Each row of numbers stands for one element and depends on some of the facts below. Use the named rows to name the rest.

Some rows with their names:
trufo: [ -6  -3 -17   8  -5  16  18   4  11  -7  -4  26 -18   0   4  -3  -3 -17
   1  19  23   6 -12   3  -4  -5  -7   3  13   2  -4   3  14 -16 -14 -13
 -18]
brebar: [ -2  -6   4   3  -1 -12  -6   5   2  -1  19  -8  17  12  -1   6   9  14
  -4   9  -6  -4  14 -10 -17  -8  -3 -18  16  17 -14 -12 -14  17   5   9
  -2]
sunofla: [  6 -11  12   4  -2 -12  -1  -1   8  -9  18  -9   8   8  -2   4   6  18
   1   1  -8  -3  20  -5 -16  -7   0 -13  13  17 -16  -6 -25  20  13   7
   9]
tiplis: [ -4  -4   6   0  -4  -6 -15   3   8 -15  16  -8   6  14   5  10  -6  16
  -5 -10 -21  -3  15  -5  -7  -4  -3 -14  15  16  -4  -7 -19  20  11  15
  11]
gromer: [ -3  -4   5   4   0 -11  -3   4   4   3  18 -10  16  15   1   5  13  18
  -5   6  -6  -3  14 -10 -17  -6  -2 -19  18  10 -13 -14 -15  16  11   8
  -4]
vistes: [ -4  -5   2   5  -7 -11 -10   2   1  -6  20 -12   8  22  11   7  -5   8
   0   0 -21  -1  20  -4 -19 -13   0  -9   8  14   3 -19  -5  12  14   5
   5]
stinus: [ -5  -2   7   2  -1  -8 -13   4  11 -14  13 -11   2  14   2   6  -4  16
  -7 -14 -19   1  14  -1 -10   2  -3 -13  13  15   0  -4 -18  20  14  13
  11]
skasol: [-11   3 -19  11  -8  11  13   6  11  -5  -6  22 -18   1   5  -9   2 -14
  -2  16  27  10 -11   2   1  -1  -7   5  17  -5   2   3  17 -18 -13 -17
 -15]
fegastos: [ -6  -3   2   8 -13   0 -17   8   6  -2  23 -14  10  26  12   9  -7   5
   0   2 -16  -2  19  -5 -23 -14   2  -7   9  13  -4 -27  -5   7   6   4
   6]
nogiri: [  3  -2  13   8  -2 -11  -3   4  11  -3  19 -19   2   9   5  -1   3  24
  -7 -16  -7   6  17 -11 -10  -1  -1 -12  15   2  -3  -5 -28  19  18  -4
  11]
dresin: [-15  12 -19   7  -8   2  14   1  -3   0  -1  25 -17   2   4 -10  -1 -21
   4  13   5   5  -7   3   4   7 -16   1   7   4  12   5  23 -18 -12 -14
 -17]
laplu: [  1  -1   1   6   2  -3   1   1  -7   0  23 -17   7  16   8  18 -17   4
   3 -11 -31   1  20  -5  -7 -16  -3  -4  12  19   8 -19  -9  17  11   4
   7]
kunim: [-10   7   0   7  -4  -7  -9   6   0   4  23 -24   2  20  10   7 -20  11
  -7 -22 -31   9  12 -12  -9   0  -5   0  17   2  17 -20  -4  12  14  -9
   9]
sovuk: [  5 -12  -2   1  11   4  10  -5   1  -4  16 -20   2  11   1  20 -18   9
  -6 -11 -22   0  12  -8  -9 -14  -2  -1  19  20  -5 -19 -14  23   8   1
   6]
tresis: [ -9   0 -17   8   7   5  26  -4   4  -1  -5  22 -22  -3   3  -6   3 -14
   0  14  19   7 -12   3   8   2 -15   3  13   0   3  11  13 -15  -9 -16
 -14]
kida: [ -5   0 -16   6   4  10  26  -3   0   0  -5  26 -17  -5  -5   0  -1 -18
   0  22  15   4 -11   4  10  -1 -13   0  14   9  -2   7  15 -15 -17 -11
 -20]
stastul: [  0  -3   2   7   2  -9  -3  -1  -4   3  22 -16   8  18   9  10 -13   7
   0  -8 -29   0  20  -6 -10 -12  -3  -2   9  14   7 -19  -6  15  11   4
   6]

Facts:
biva (κ tovi,tofla,plozun,fumol) (Σ 590) (τ a) (γ 180)
braplis (κ stastul,flegren,neskan) (Σ 912) (τ b) (γ 935)
brebar (Σ 590) (τ a) (γ 180)
britror (Σ 590) (τ b) (γ 716)
brutrol (Σ 590) (τ b) (γ 180)
butom (Σ 912) (τ a) (γ 205)
dasku (Σ 458) (τ a) (γ 180)
dekom (Σ 458) (τ b) (γ 716)
digral (Σ 590) (τ a) (γ 716)
dipen (Σ 912) (τ b) (γ 935)
dreko (Σ 590) (τ a)
dresin (κ fegastos) (Σ 458) (τ b) (γ 180)
drikel (κ litul,rufifi) (Σ 590) (τ b) (γ 205)
drizo (Σ 912) (τ a) (γ 716)
drozul (κ pleva,tiplis) (Σ 912) (τ a)
druker (Σ 912) (τ b)
dume (κ manur,griklumel) (Σ 590) (τ b) (γ 205)
fali (Σ 590) (τ a) (γ 180)
fegastos (Σ 458) (τ a) (γ 716)
fital (κ moskiso,plozun,flidris) (Σ 458) (τ b) (γ 716)
flegren (Σ 912) (τ a) (γ 716)
flidris (Σ 590) (τ a) (γ 716)
flimal (Σ 590) (τ a) (γ 205)
flupu (κ dreko) (Σ 912) (τ a) (γ 716)
fumol (Σ 458) (τ a) (γ 205)
gagru (Σ 590) (τ b) (γ 205)
garo (κ tovi,nugi,triska,stado) (Σ 912) (τ a) (γ 935)
gatem (Σ 912) (τ b) (γ 180)
greve (Σ 590) (τ b) (γ 180)
griklumel (Σ 912) (τ a) (γ 935)
gritil (Σ 912) (τ a) (γ 205)
gromer (Σ 590) (τ a) (γ 180)
grorakur (Σ 458) (τ b) (γ 935)
grubrupin (Σ 458) (τ b)
kelon (κ vistes,kida) (Σ 590) (τ b) (γ 935)
kida (Σ 590) (τ b) (γ 180)
kiflok (κ manur,plozun,druker) (Σ 912) (τ b) (γ 205)
kitra (κ tugen,brebar,triska) (Σ 590) (τ a) (γ 716)
kledil (Σ 590) (τ a) (γ 935)
klozal (κ triplin,sovuk) (Σ 458) (τ b) (γ 180)
kozi (Σ 912) (τ a) (γ 205)
kunim (κ triplin,laplu,drizo,sovuk) (Σ 458) (τ a) (γ 180)
laplu (Σ 458) (τ a) (γ 205)
litul (Σ 590) (τ a) (γ 180)
lukom (Σ 912) (τ b) (γ 180)
maklas (Σ 912) (τ a) (γ 205)
manur (Σ 458) (τ a) (γ 205)
mepa (Σ 590) (τ a) (γ 935)
mibim (κ triplin,litul,zodri,zenek) (Σ 590) (τ b) (γ 205)
molosi (Σ 590) (τ b) (γ 716)
moskiso (Σ 590) (τ a) (γ 716)
neskan (Σ 590) (τ b) (γ 205)
nogiri (κ brutrol,kozi,britror) (Σ 590) (τ a) (γ 935)
nugi (Σ 458) (τ a) (γ 180)
nuli (Σ 458) (τ a) (γ 716)
pegru (Σ 458) (τ b) (γ 935)
planostik (κ drizo,neskan) (Σ 458) (τ b) (γ 205)
plestus (κ pozo,lukom,sovuk) (Σ 912) (τ a) (γ 180)
pleva (Σ 590) (τ b) (γ 205)
plobrolur (Σ 912) (τ a) (γ 180)
plozun (Σ 912) (τ b) (γ 716)
pozo (Σ 590) (τ a) (γ 716)
ragrufa (Σ 458) (τ b) (γ 180)
refo (Σ 590) (τ a) (γ 935)
rufifi (Σ 458) (τ b) (γ 935)
sezo (κ brutrol,laplu,kledil,molosi) (Σ 458) (τ a) (γ 716)
skasol (κ stona,pegru,gritil) (Σ 590) (τ b) (γ 716)
skono (κ flimal,storogre,butom,ragrufa,zenek) (Σ 590) (τ b) (γ 205)
sovuk (Σ 590) (τ a) (γ 205)
stado (Σ 458) (τ b) (γ 716)
stana (κ kozi,nugi,sunofla,stibru) (Σ 590) (τ b) (γ 716)
stastul (Σ 458) (τ a) (γ 205)
stibru (Σ 590) (τ a) (γ 180)
stinus (Σ 912) (τ a) (γ 935)
stiplavis (Σ 590) (τ b) (γ 935)
stona (Σ 912) (τ a) (γ 205)
storogre (Σ 912) (τ b) (γ 716)
sunofla (Σ 590) (τ a) (γ 935)
tiplis (Σ 912) (τ a) (γ 935)
tofla (Σ 590) (τ a) (γ 205)
tovi (Σ 458) (τ b) (γ 205)
trafas (κ mepa) (Σ 590) (τ a) (γ 716)
tresis (κ fali) (Σ 590) (τ b) (γ 205)
triklem (Σ 458) (τ a) (γ 935)
triplin (Σ 590) (τ a) (γ 716)
triska (Σ 590) (τ b) (γ 716)
trufo (Σ 590) (τ b) (γ 716)
tugen (Σ 590) (τ a) (γ 205)
virim (Σ 912) (τ b) (γ 716)
vistes (Σ 458) (τ a)
vudem (Σ 590) (τ b)
zenek (Σ 590) (τ b) (γ 716)
zodri (Σ 912) (τ a) (γ 935)
zopok (κ manur,grorakur,zenek) (Σ 458) (τ a) (γ 205)
zukos (κ gromer,tugen,brebar,triska) (Σ 458) (τ a) (γ 716)

Rows to name:
No name comes twice in this set of rows, the named rows included.
[-12 -15 -12 -11   3 -16  -8  -8   5  -7  17 -17   7  28  13   8  -4  -1
  -2   9 -33  -6  10   1 -17  -3  -9   2   6  29   0 -25   2  13  15  14
   2] => manur
[ -4  -2   5  -1  -8 -14  -8  -3   7  -5  20 -16   4  20   8   0  -5  12
  -1  -6 -21   2  21  -3 -19  -3  -4  -8   8  15   2 -12 -12  16  18   2
  12] => triklem
[-17   4   7  11 -19 -12 -25  13   9  -1  25 -16  16  28  14  -6  12  14
  -4   0  -5   0  18 -11 -23  -7   0 -14   9  -4   5 -15  -7   4  15   2
   5] => zukos
[ -6   0   6   4  -7 -14  -8   5  -4   3  26  -7  16  18   4   5   3   8
   3   9 -16  -9  22  -9 -16  -5  -1 -19   8  18  -6 -14  -8  13   6  10
   2] => nugi
[-10   2 -17   4   0  -5  16  -9  -3  -3  -1  36 -10   5   3  -6  11 -24
  10  37  10  -6  -3  11   0   0 -16  -6   0  14   2   7  21 -15 -13   0
 -17] => tovi
[-18  -8 -12  -7   3 -17 -11  -2   7   2  16 -29   4  33  21   1  -5   6
  -8  -9 -31   1  10  -5 -10   6 -11   3  14   8  14 -24   1  11  23   0
   4] => zopok
[-12 -12  -2  -9   3 -10 -16  -2  15 -17   7 -12   2  20   9   9  -6   7
  -8  -1 -25  -2   8   2 -13   5  -4  -8  13  24  -7 -11  -9  19  12  19
   7] => griklumel
[-10   6 -11  13 -10   7  12   8  11  -3  -1  26 -14   2   4 -11   8 -10
  -3  14  31   9  -7   0  -1  -2  -7  -5  14  -9  -2   9  10 -22 -14 -18
 -16] => stana
[-18  -4  -2  -1  -3 -19  -7   6  16  -2  15 -20  12  22   9  -4  18  17
 -11   3  -7   1   6 -10 -15   5  -7 -13  20   4  -2 -15 -10  11  16   2
   1] => biva
[  1   4 -11  11   6  14  31  -2  -5  -3  -3  29 -16 -10 -10   2  -5 -17
   3  17  15   3  -8   0   7  -4  -7  -2  12  11  -4   9  13 -10 -23 -12
 -17] => brutrol
[-15   9 -17   5  -1   8  11   4   0  -8  -4  30 -17  -3  -1   2  -3 -20
  -2  11   6   5 -13   4  13   7 -13  -5  14   7   6   9  21 -17 -18  -3
 -17] => gatem
[-22   4 -23   1 -14   2   5   6  10  -7  -3  24 -16  14  15 -12   8 -24
   1  25  14   7 -10  11  -9   8 -11   7   5  -1   7  -1  27 -25  -7  -9
 -17] => fital
[ -8   3  -9   3   0   8  11  -2   9 -18 -10  32 -23  -2   1  -2  -3 -17
   3   9  10   3  -8  11   9   7 -10  -1  10   7   4  15  14 -15 -15  -2
 -10] => dipen

Now the same elements, written a new way:
Some elements and their rows:
rufifi: [ 15  -1   1  -5 -13  -7  39  -8  23  -4   7   1  -1 -12 -15  -6   1  16
  -9  16   7  -6  -2  -5  -1   0]
triska: [ 11   6  -2  -4 -13  17  19  -8  -4   6  -5 -11  -2   7 -16  -6  -5   9
  -1   4   7  -5  -2  -4   3  -1]
griklumel: [ -4   0   0  -6  16  -9 -13   9  -7  -6   5 -12   4 -11  16  -6  17  -8
 -11  -7  -7  -4  -2  10   3   4]
litul: [ -6  -8  -2  -5 -10   8 -18  11  -9   7  -5 -12  -2   8  13  -4  -6 -10
   3  -6  -7   1  -3  -5   0  -1]
tiplis: [ -5  -1  -1  -6  18  -8 -10  20  -4  -6  -4 -12   1 -11  22  -6  11  -8
 -12  -7  -8   1  -2   0  16   3]
kunim: [ -8 -14  -2  -5  -8  -6 -18  -8   4  -5  -1   2  -1 -13  20  21  -6  -9
  17   4  -7  -4  -2  -5  -3  -1]
flegren: [ -6 -12  -2  -6  10  -6 -17   6  -9  -6   1 -12  -2 -12  11  -5  12  -8
  -9  -8  -7   0  -2  10   0   0]
kitra: [ -7  -7   0  -4   3   2 -16  -6  -3  -5  -5  -2  -1  22   4  -1  -4 -10
   5  -4  -9  -5  -2   8  -1  -1]
trufo: [  5   5  -2   2  -5  16  18  -9   3   2  -6  -7  -1  10 -16  -5  -6   8
   9   5   2  -6  -2   0  -1  -1]
stastul: [ -6  -6   6  -5 -13  -9 -14   6  -4  -4  22  17  -2 -12  13   0   7  -9
  -9   2  -7  19   6  -6  -1   0]
stibru: [ -6  -8  -2  -5 -11   8 -17  12  -9   8  -4 -12  -2   9  13  -4  -6 -10
   2  -7  -7   2  -3  -5  -1  -2]
stona: [ -5   1  -4  -5  36  -9  -9  37  -8  -5  -5  36  -2  -6  21   4  -7  -7
 -10 -10  10  41  15  -2   0   0]
stado: [ 12 -12  -2  -5 -14   4  25  -8  12  -4   4  -1  -2 -13 -15  -5  -3  18
  -3  13   9  -5  -2  -5  -1   0]
stana: [  0   5  -1   8  -3  16  15 -10   5  -2  -6  -8  -1  10 -16  -4  -6   6
  14   8  -5  -7  -2   3  -1  -1]
brebar: [ -6  -8  -3  -5 -11   8 -18  11 -10   8  -4 -12  -2   8  13  -4  -5 -10
   3  -6  -6   2  -3  -5  -1  -2]
fegastos: [ -7 -13  -2  -5   5  -7 -13  11  22  -8  -5  18  -2 -11  18  12  -7  -8
  -8   4  -9   0   0  -5  -1  -1]
vistes: [ -5 -13  -2  -8 -13  -9 -16   5  -4   2  43   6  -2  -9   1  -4   7 -10
   6  -6  -3  -4  -1  -4  -2   0]

Which element is each row?
No name comes twice in this set of rows, the named rows included.
[ 10 -12  -3  -4 -14   8   9  -8   3   6  -3 -10  -2 -14 -14  -3  -7  14
  10  11  21  -4  -3  -7  -2  -1] => ragrufa
[ -7  -9   2  -5   4  -8 -17 -10  -8   9  21  25   9  38 -12   9   3 -12
  47  -8  -6  -8   4  43  -6   0] => trafas
[ -5   5   7  -7  -1  -9 -16  -8  -6  19  35  20  10  42 -10  -4  11 -12
  16  -8   2  -7   1  33  -4   0] => mepa
[ -6   4   0   0  17  -9 -17  -3 -10  -5  -1   2  -2 -12  16   3  12  -9
  -9  -8  -7  16   7   4  -2   1] => maklas
[  9  18  -1  -1   1   5  32  -9  14   4  -6  -5   5  16 -15  -5  -6   7
  -7   7   1  -7  -2  -1  -1   0] => stiplavis
[ 18  -6  -5  -6  12  -8  54  20  39  -4  -5  42  -1  -7 -14  -4  -8  32
  -8  -7  28  -4   5  -5  -1   1] => pegru
[ -6  -3   4  -5  25  -9 -16  -7   2  -6  -4  -9  14  -8  17  -4  14  -9
  -9  -7  -8  -6  -2  19  -1   6] => garo
[ 10  18   5  -4  -3  -1  25 -10   8  16   0   3  10  22 -16  -5   2  -7
  14  -1  12  -9  -2  17  -3   0] => kelon

The same elements again, as new rows of numbers:
Some rows with their names:
gromer: [ 15   4 -10  -3 -18 -20  28   8   1 -17   2  10 -15 -24   1   3 -13  -9
  23  14  29  -8  -6 -23  14  -7  -3   3  -6   3 -11  -3  17]
triplin: [ 23   2   4   5  -8 -43  24  15   3  -8  -3  10   2 -29   3   3  -9 -10
  21   6  44  -4 -11 -18   0  -3 -13   2  -4   7  -8 -26  14]
triklem: [ 13   4 -16   4 -30 -16  19  11  15  -9 -19  16   1 -15   5  12 -12  -2
  28  10  30   3  -1 -20   5 -15  -5   2  -1   7 -16 -12  20]
laplu: [ 19   3 -10   4 -17 -20  15  13  14 -12 -14  10  13 -22   2   6 -10   2
  19   6  41   2  -3  -9   0 -13  -6   6  -2   3 -11 -12  17]
garo: [ 19   8 -17   0 -23 -23  19   4   3 -23 -10  21 -10  -9   9  11   2  43
  22   4  28   6   0  -8  12 -13   4  18  -8  14 -16  -1  21]
flupu: [ 18   5  -8   8 -19 -22  15  10   8 -23   4  15  11 -13   9  13  -8  42
  22   2  28   3  -2  -3  -3  -9   1  12  -3  10  -9  -9  16]
dreko: [ 14   4  -6  -1 -21 -18  22  10   2 -16   3  10  -8 -19   1   4 -16  -1
  28  12  29  -9  -8 -24  10  -7  -6   1  -4   4 -10  -7  15]
stibru: [ 13   5  -9   1 -23 -16  26  11   3 -16  -1  11  -8 -23   2   6 -15  -9
  27  12  17  -6  -7 -23   6 -11  -6   0  -3   4 -12 -11  16]
manur: [  8   4 -14   2 -33   9   5  13  14 -23   7  11   9  -7   9  15 -23  24
  33  10   9  -2  -3  -8  -1  -6   1  -2   3   1 -10   1  16]
skasol: [  0  -1  11   8 -19   5  18   5  -7 -15   0  12 -25 -18  10  -6  19  20
  33  -1  -2 -11 -12  -6 -11  10  -9   0   5  20 -13   4  16]
zenek: [ -3  -4   3   6 -27   6  14   8   1 -14  -3   3 -13 -24   5  -7  14  -3
  34   2   5 -13 -12  -1 -12   8 -10  -8   9  13 -11   7  17]
britror: [ -5  -3   7   9 -23  29  19   6  -1 -11  -4   7 -20 -17   2  -8  12 -14
  26   6   9 -12 -10 -11 -13   5  -6  -4   7  15 -11  15  16]
tresis: [ -3   0  14   7 -21  19  18   3 -12 -18   4  13 -18 -10   3  -9  18  26
  28   2   4 -12 -11  -9 -11  13  -6  -1   4  19 -13   7  12]
virim: [ -4  -4  -5  15 -27  27  12   6  13  -8 -22  11  -4 -14   3  -1  15  -6
  19   3  21   1  -4   4 -20  -6  -2   2  11  19 -10  23  21]
storogre: [ -4  -4  -3  14 -24  38  12   7  10 -10 -12  10  -1 -11   0  -4  14  -3
  18   6  19  -1  -2   5 -23  -4  -1   1  11  17 -10  26  17]
druker: [ -8  -2  -8  11 -31  39   6   6   9 -11  -9  10   3  -8   0  -2  14   5
  22   6  10  -1  -1   5 -19  -4   1  -2  11  17 -11  27  18]
ragrufa: [ -2  -3  -1   3 -24  39  10   5   6 -12  -9   7  -5 -12   1  -3  19  -6
  23   5  18  -2  -4   3 -24   0  -4  -1  10  13 -12  29  16]

Rows to name:
No name comes twice in this set of rows, the named rows included.
[ 29   6  10   2   3 -22  19  15  -1 -12   9  18  20 -12   5   9   0  26
  14   4  49   8  -6 -14 -28  -1 -11  10  -5  15 -13 -23   4] => kunim
[ 18   8  -4  -5 -17 -37  22   9  -6 -22   7  15 -10 -15   5   5  -9  34
  32   7  18  -6  -9 -18   8  -2  -6   4  -7  10 -14 -20  12] => nogiri
[ 21   4   6   6  -4 -24  23  14   0  -7  -1  12   8 -27  -5   0 -13  -6
  16   9  45  -4 -10 -26  -4  -5 -13   2  -4   8 -11 -23   9] => sovuk
[  9   0  18  14   1  17  17   8  -7  -7  -2  16  15 -11  -4  -7  33  28
  13  -2  26   2  -5   2 -43   6 -14   3   6  26 -16  -9   5] => klozal
[-10   1   0  11 -33  52  -2   5   0 -25   6  14  -1   7   9   4  12  54
  32   1 -19  -3  -2  13 -26   6   1  -1  11  23 -13  18  12] => kiflok
[  3   0  17   4 -10   9  13   7 -17 -16   9  10  -5 -15   0  -7  21  33
  29  -1  13 -10 -13  -1 -26  15 -13  -2   5  19 -11   2  10] => mibim
[ 13   6 -11   0 -18 -20  33   5   1 -18  -2  13 -22 -20  -1   1  -8  -4
  18  15  25 -10  -4 -29  25 -12  -1   9  -9   3 -14   0  17] => brebar

